Here is a tiny trained network, its code and every weight. The questions are about switching its units off for an input and a class, where a switched-off unit gives its printed mean instead of its output.

import numpy as np


def w(rows, s, z=0):
    codes = np.array(rows[::2]) - 128.0
    scale = np.full(codes.shape[1], s)
    scale[-1] = z or s
    return codes * scale


def f(y):
    return y / 2 * (1 + np.tanh(0.7978845608 * (y + 0.044715 * y**3)))


def log_softmax(a):
    a = a - a.max(-1, keepdims=True)
    return a - np.log(np.exp(a).sum(-1, keepdims=True))


def net(x, mask):
    res = np.array(x, float).reshape(1, 3) / 4 @ E
    y = f(res @ A[0][:, :-1].T + A[0][:, -1])
    res = res + np.where(mask, y, B[0][:, -1]) @ B[0][:, :-1]
    return log_softmax(res[-1] @ U[:, :-1].T + U[:, -1])


A, B = {}, {}
E = w([
[216,142,133,174,124,116],'x0',
[129,87,9,188,189,168],'x1',
[113,51,198,146,47,170],'x2',
],0.016)
A[0] = w([
[117,143,48,183,182,179,181],'neuron 1',
[175,168,137,101,83,40,255],'neuron 2',
[172,77,122,169,145,203,138],'neuron 3',
[188,34,135,212,109,166,170],'neuron 4',
[119,138,89,170,210,113,248],'neuron 5',
[76,158,185,73,112,91,202],'neuron 6',
[60,76,133,82,121,196,246],'neuron 7',
[104,40,191,127,93,183,164],'neuron 8',
[133,83,186,130,66,152,182],'neuron 9',
[180,250,150,34,163,73,151],'neuron 10',
[177,196,197,166,130,53,211],'neuron 11',
[94,167,171,163,167,128,129],'neuron 12',
[142,105,83,130,112,168,125],'neuron 13',
[66,143,84,109,161,54,76],'neuron 14',
[85,75,119,113,99,180,141],'neuron 15',
],0.013,0.0043)
B[0] = w([
[92,175,34,156,61,59,238],'neuron 1',
[185,164,160,92,198,72,203],'neuron 2',
[178,90,36,139,140,126,197],'neuron 3',
[250,68,57,187,181,157,232],'neuron 4',
[91,231,87,147,24,74,215],'neuron 5',
[114,167,227,120,77,150,221],'neuron 6',
[40,101,114,92,99,208,217],'neuron 7',
[89,24,183,189,171,184,251],'neuron 8',
[147,96,254,151,142,148,235],'neuron 9',
[163,198,170,14,137,101,228],'neuron 10',
[236,150,174,142,215,44,211],'neuron 11',
[111,136,153,106,153,138,137],'neuron 12',
[117,148,56,148,141,140,167],'neuron 13',
[80,218,186,131,134,40,173],'neuron 14',
[106,5,91,95,135,165,193],'neuron 15',
],0.0091,0.019)
U = w([
[34,230,87,149,58,97,130],'0',
[107,25,83,185,159,234,50],'1',
[176,132,12,195,60,128,91],'2',
[191,78,219,200,174,143,3],'3',
[179,231,170,33,160,79,224],'4',
[41,70,63,120,92,182,7],'5',
[35,75,254,115,67,206,227],'6',
],0.0096,0.0033)

Each question gives the input, the list of numbers given to net, and the class t.
The units are the neurons (one row each of A and B). Each row of codes is followed by its name. A weight is (code - 128) times the scale printed after its matrix; where a second scale follows, it is the last column's (A, B and U).
mask holds one flag per neuron, in row order. A switched-off neuron (its flag False) gives its mean, the last column of its row in B, instead of its output. The means were averaged over made-up inputs and are rounded, as every weight is.
A unit's drop is (log p(t) with every unit on - log p(t) with that unit switched off) / (log p(t) with every unit on - log p(t) with every unit switched off).
most important unit: the unit with the biggest drop
k most important neurons: the k neurons with the biggest drops, biggest first
drop when u is switched off: that unit's drop, to one decimal
input [2,-4,7], class 3: 2 most important neurons => (neuron 4; neuron 11)
input [-7,2,-1], class 0: most important unit => neuron 8
input [0,-1,2], class 6: 4 most important neurons => (neuron 4; neuron 11; neuron 3; neuron 2)
input [-2,6,-1], class 2: 2 most important neurons => (neuron 6; neuron 10)
input [-3,4,0], class 0: 2 most important neurons => (neuron 4; neuron 8)
input [0,2,-8], class 0: 2 most important neurons => (neuron 5; neuron 1)
input [6,8,-7], class 0: 3 most important neurons => (neuron 5; neuron 14; neuron 1)
input [7,5,-6], class 0: drop when neuron 1 is switched off => 0.2
input [0,0,4], class 1: drop when neuron 6 is switched off => 0.1
input [2,-6,4], class 3: drop when neuron 11 is switched off => 1.3
